Below is a small trained network, with its code and all its weights. Each question gives an input and a class and asks what happens when units are switched off, that is, made to give their printed mean instead of their output.

import numpy as np


def w(rows, s, z=0):
    codes = np.array(rows[::2]) - 128.0
    scale = np.full(codes.shape[1], s)
    scale[-1] = z or s
    return codes * scale


def f(y):
    return y / 2 * (1 + np.tanh(0.7978845608 * (y + 0.044715 * y**3)))


def log_softmax(a):
    a = a - a.max(-1, keepdims=True)
    return a - np.log(np.exp(a).sum(-1, keepdims=True))


def net(x, mask):
    res = np.array(x, float).reshape(1, 3) / 4 @ E
    y = f(res @ A[0][:, :-1].T + A[0][:, -1])
    res = res + np.where(mask, y, B[0][:, -1]) @ B[0][:, :-1]
    return log_softmax(res[-1] @ U[:, :-1].T + U[:, -1])


A, B = {}, {}
E = w([
[80,72,195,87,163,165,127,172,61],'x0',
[187,99,94,167,85,177,89,189,104],'x1',
[124,61,197,131,6,103,84,91,183],'x2',
],0.014)
A[0] = w([
[177,222,115,149,119,48,75,43,224,152],'n0',
[169,80,92,151,82,170,65,173,137,82],'n1',
[185,212,79,123,200,157,215,144,105,240],'n2',
[164,137,113,177,96,149,92,171,97,34],'n3',
[99,145,123,48,154,48,182,91,160,62],'n4',
[168,238,41,212,83,118,158,110,177,36],'n5',
[219,138,65,181,70,162,120,162,62,183],'n6',
[65,138,242,97,157,153,144,176,97,223],'n7',
[77,227,171,50,120,131,165,2,158,164],'n8',
[113,191,94,139,190,139,148,151,73,2],'n9',
[184,96,234,148,34,131,70,61,213,221],'n10',
[103,130,162,83,72,98,76,104,203,36],'n11',
[145,71,195,106,108,126,74,131,206,9],'n12',
],0.0089,0.0064)
B[0] = w([
[72,160,175,126,113,204,69,182,73,208],'n0',
[57,87,85,46,154,136,148,110,104,183],'n1',
[165,161,87,154,29,159,166,58,118,249],'n2',
[62,24,79,102,245,23,165,153,116,154],'n3',
[43,76,68,105,168,95,165,106,115,166],'n4',
[100,133,181,100,95,143,102,201,33,204],'n5',
[64,81,98,88,150,122,101,76,157,214],'n6',
[128,118,186,93,85,209,75,140,101,218],'n7',
[79,64,90,55,145,122,112,109,174,196],'n8',
[145,121,152,168,108,71,219,135,43,177],'n9',
[193,138,121,120,97,148,172,44,102,254],'n10',
[113,101,117,159,108,98,204,118,64,168],'n11',
[138,110,140,176,123,80,197,160,27,172],'n12',
],0.011,0.017)
U = w([
[161,143,125,163,92,80,219,102,72,27],'0',
[97,131,198,110,116,154,99,196,53,81],'1',
[65,88,84,84,161,72,157,110,132,89],'2',
[164,152,119,107,81,190,92,65,164,237],'3',
[166,145,183,221,171,17,98,157,206,3],'4',
[176,180,170,152,163,44,134,208,218,3],'5',
[161,150,176,221,176,88,130,189,221,3],'6',
[166,176,189,204,178,9,95,196,195,3],'7',
],0.014,0.0073)

Each question gives the input, the list of numbers given to net, and the class t.
The units are the neurons (one row each of A and B). Each row of codes is followed by its name. A weight is (code - 128) times the scale printed after its matrix; where a second scale follows, it is the last column's (A, B and U).
mask holds one flag per neuron, in row order. A switched-off neuron (its flag False) gives its mean, the last column of its row in B, instead of its output. The means were averaged over made-up inputs and are rounded, as every weight is.
A unit's drop is (log p(t) with every unit on - log p(t) with that unit switched off) / (log p(t) with every unit on - log p(t) with every unit switched off).
The circuit of an input: a set's keep is (log p(t) with only the set's units on - log p(t) with every unit switched off) / (log p(t) with every unit on - log p(t) with every unit switched off). Starting from the 12 units with the biggest drops (on a tie, the unit counted first), units are removed one at a time, each time the one whose removal leaves the highest keep (on an exact tie, the one counted first), for as long as the keep stays at least 0.8.
units of the circuit, in order: the units of the circuit, biggest drop first
most important unit: the unit with the biggest drop
top k neurons: the k neurons with the biggest drops, biggest first
drop when u is switched off: that unit's drop, to one decimal
input [3,-4,5], class 0: units of the circuit, in order -> [n10]
input [-7,0,-3], class 1: top 2 neurons -> [n5, n0]
input [-1,-3,-3], class 3: units of the circuit, in order -> [n12, n3]
input [5,-6,8], class 0: top 2 neurons -> [n10, n12]
input [6,5,6], class 0: top 4 neurons -> [n10, n0, n12, n5]
input [1,-8,-8], class 0: top 2 neurons -> [n2, n9]
input [1,1,-3], class 3: top 3 neurons -> [n12, n11, n3]
input [4,5,-1], class 2: top 2 neurons -> [n0, n5]
input [7,-4,7], class 0: top 3 neurons -> [n10, n12, n0]
input [2,2,3], class 3: top 2 neurons -> [n9, n5]
input [-4,3,0], class 1: top 3 neurons -> [n5, n2, n0]
input [1,-2,3], class 3: top 4 neurons -> [n9, n5, n3, n4]
input [5,-4,5], class 0: top 2 neurons -> [n0, n10]
input [-8,7,2], class 1: most important unit -> n5
input [-8,-4,6], class 1: top 3 neurons -> [n0, n5, n2]
input [-6,-2,4], class 1: drop when n0 is switched off -> 1.4
input [-7,-6,5], class 1: drop when n5 is switched off -> 0.1
input [-8,8,6], class 1: drop when n5 is switched off -> 1.3
